Below is a small trained network, with its code and all its weights. Each question gives an input and a target symbol and asks what happens when units are switched off, that is, made to give their printed mean instead of their output.

import numpy as np


def w(rows, s, z=0):
    codes = np.array(rows[::2]) - 128.0
    scale = np.full(codes.shape[1], s)
    scale[-1] = z or s
    return codes * scale


def norm(h):
    return h / np.sqrt((h * h).mean(-1, keepdims=True) + 1e-5)


def f(y):
    return np.maximum(y, 0)


def softmax(a):
    e = np.exp(a - a.max(-1, keepdims=True))
    return e / e.sum(-1, keepdims=True)


def log_softmax(a):
    a = a - a.max(-1, keepdims=True)
    return a - np.log(np.exp(a).sum(-1, keepdims=True))


def net(x, mask):
    ids = ['Ωβδζημστψ'.index(c) for c in x.split()]
    T = len(ids)
    res = E[ids] + P[:T]
    r = norm(res)
    for j in range(2):
        rows = slice(4 * j, 4 * j + 4)
        q, k, v = (r @ M[0][rows].T for M in (Q, K, V))
        z = softmax(np.where(np.tri(T) > 0, q @ k.T / 4**0.5, -1e9)) @ v
        o = O[0][rows]
        res = res + np.where(mask[j], z, o[:, -1]) @ o[:, :-1]
    y = f(norm(res) @ A[0][:, :-1].T + A[0][:, -1])
    res = res + np.where(mask[2:6], y, B[0][:, -1]) @ B[0][:, :-1]
    return log_softmax(norm(res)[-1] @ U[:, :-1].T + U[:, -1])


Q, K, V, O, A, B = {}, {}, {}, {}, {}, {}
E = w([
[251,138,136,116],'Ω',
[99,215,184,96],'β',
[161,134,89,177],'δ',
[137,167,158,119],'ζ',
[132,154,167,72],'η',
[94,158,96,134],'μ',
[221,53,88,93],'σ',
[125,117,6,90],'τ',
[144,134,162,118],'ψ',
],0.017)
P = w([
[83,2,101,174],'0',
[208,235,191,138],'1',
[210,208,218,94],'2',
[178,179,199,53],'3',
[211,205,128,150],'4',
[201,201,230,48],'5',
[172,224,170,100],'6',
],0.0065)
Q[0] = w([
[115,153,30,132],'h1',
[1,93,152,204],'h1',
[156,131,182,52],'h1',
[140,31,147,193],'h1',
[179,221,160,138],'h2',
[87,9,77,166],'h2',
[133,17,79,120],'h2',
[87,43,128,106],'h2',
],0.0089)
K[0] = w([
[183,116,95,104],'h1',
[153,120,189,102],'h1',
[67,129,207,128],'h1',
[193,158,155,136],'h1',
[65,2,162,97],'h2',
[159,170,100,73],'h2',
[157,153,147,91],'h2',
[182,142,117,112],'h2',
],0.012)
V[0] = w([
[93,150,77,147],'h1',
[141,192,142,209],'h1',
[159,213,155,99],'h1',
[115,148,209,95],'h1',
[103,113,151,6],'h2',
[175,97,114,115],'h2',
[3,224,155,121],'h2',
[107,211,61,73],'h2',
],0.012)
O[0] = w([
[118,108,231,2,114],'h1',
[139,159,114,123,101],'h1',
[80,35,110,155,172],'h1',
[173,162,64,200,162],'h1',
[198,62,70,170,212],'h2',
[55,47,206,193,152],'h2',
[173,178,110,61,55],'h2',
[231,68,143,142,3],'h2',
],0.0095,0.0051)
A[0] = w([
[206,85,253,173,148],'n1',
[50,105,107,232,7],'n2',
[127,110,54,107,126],'n3',
[99,128,236,81,137],'n4',
],0.0067,0.0015)
B[0] = w([
[223,210,95,185,217],'n1',
[31,1,136,203,254],'n2',
[205,129,220,90,191],'n3',
[185,99,186,155,222],'n4',
],0.0067,0.0031)
U = w([
[93,77,161,181,82],'Ω',
[163,129,104,101,130],'β',
[80,109,217,128,132],'δ',
[78,191,92,116,189],'ζ',
[172,97,92,210,71],'η',
[111,61,171,2,251],'μ',
[75,61,165,167,116],'σ',
[173,115,243,178,52],'τ',
[64,119,149,164,78],'ψ',
],0.012,0.0033)

Each question gives the input, a string of symbols that net reads in full, and the target symbol t.
The units are the heads (4 rows each of Q, K, V and O) and the neurons (one row each of A and B). Each row of codes is followed by its name. A weight is (code - 128) times the scale printed after its matrix; where a second scale follows, it is the last column's (O, A, B and U).
mask holds one flag per unit, heads first, then neurons. A switched-off unit (its flag False) gives its mean, the last column of its rows in O or B, instead of its output. The means were averaged over made-up inputs and are rounded, as every weight is.
A unit's drop is (log p(t) with every unit on - log p(t) with that unit switched off) / (log p(t) with every unit on - log p(t) with every unit switched off).
The circuit of an input: a set's keep is (log p(t) with only the set's units on - log p(t) with every unit switched off) / (log p(t) with every unit on - log p(t) with every unit switched off). Starting from all 6 units, units are removed one at a time, each time the one whose removal leaves the highest keep (on an exact tie, the one counted first), for as long as the keep stays at least 0.8.
circuit, biggest first: the units of the circuit, biggest drop first
top k neurons: the k neurons with the biggest drops, biggest first
which heads matter: for each layer, one digit per head in row order, 1 if its drop is at least 0.15 and else 0, layers parted by /
drop of u: that unit's drop, to one decimal
input η ψ η η, target η: circuit, biggest first -> h1
input δ η η μ δ, target δ: circuit, biggest first -> h2, h1
input ζ β μ, target ζ: which heads matter -> 01
input η ζ ζ ζ η Ω, target η: which heads matter -> 10
input τ η ζ η δ, target τ: which heads matter -> 10
input δ β η ζ ζ, target δ: which heads matter -> 01
input τ η ζ η, target τ: circuit, biggest first -> h2, n1
input τ β δ, target τ: circuit, biggest first -> h1, n1
input ζ β η τ ζ τ τ, target μ: which heads matter -> 10
input β β η, target β: which heads matter -> 01
input η ψ ζ Ω ζ, target η: which heads matter -> 01
input ζ σ τ β, target ζ: which heads matter -> 11
input μ σ σ τ β, target μ: which heads matter -> 10
input τ β ζ η, target τ: top neuron -> n1
input μ ζ η, target μ: which heads matter -> 10
input ζ β β β, target ζ: circuit, biggest first -> h2, h1
input τ η μ, target τ: top 2 neurons -> n1, n4
input β η β ψ, target β: drop of h2 -> 0.8
input μ σ η, target μ: drop of h1 -> 0.3
input ζ η τ ζ μ σ δ, target ζ: drop of h2 -> 1.5
input δ ζ δ, target δ: circuit, biggest first -> h2
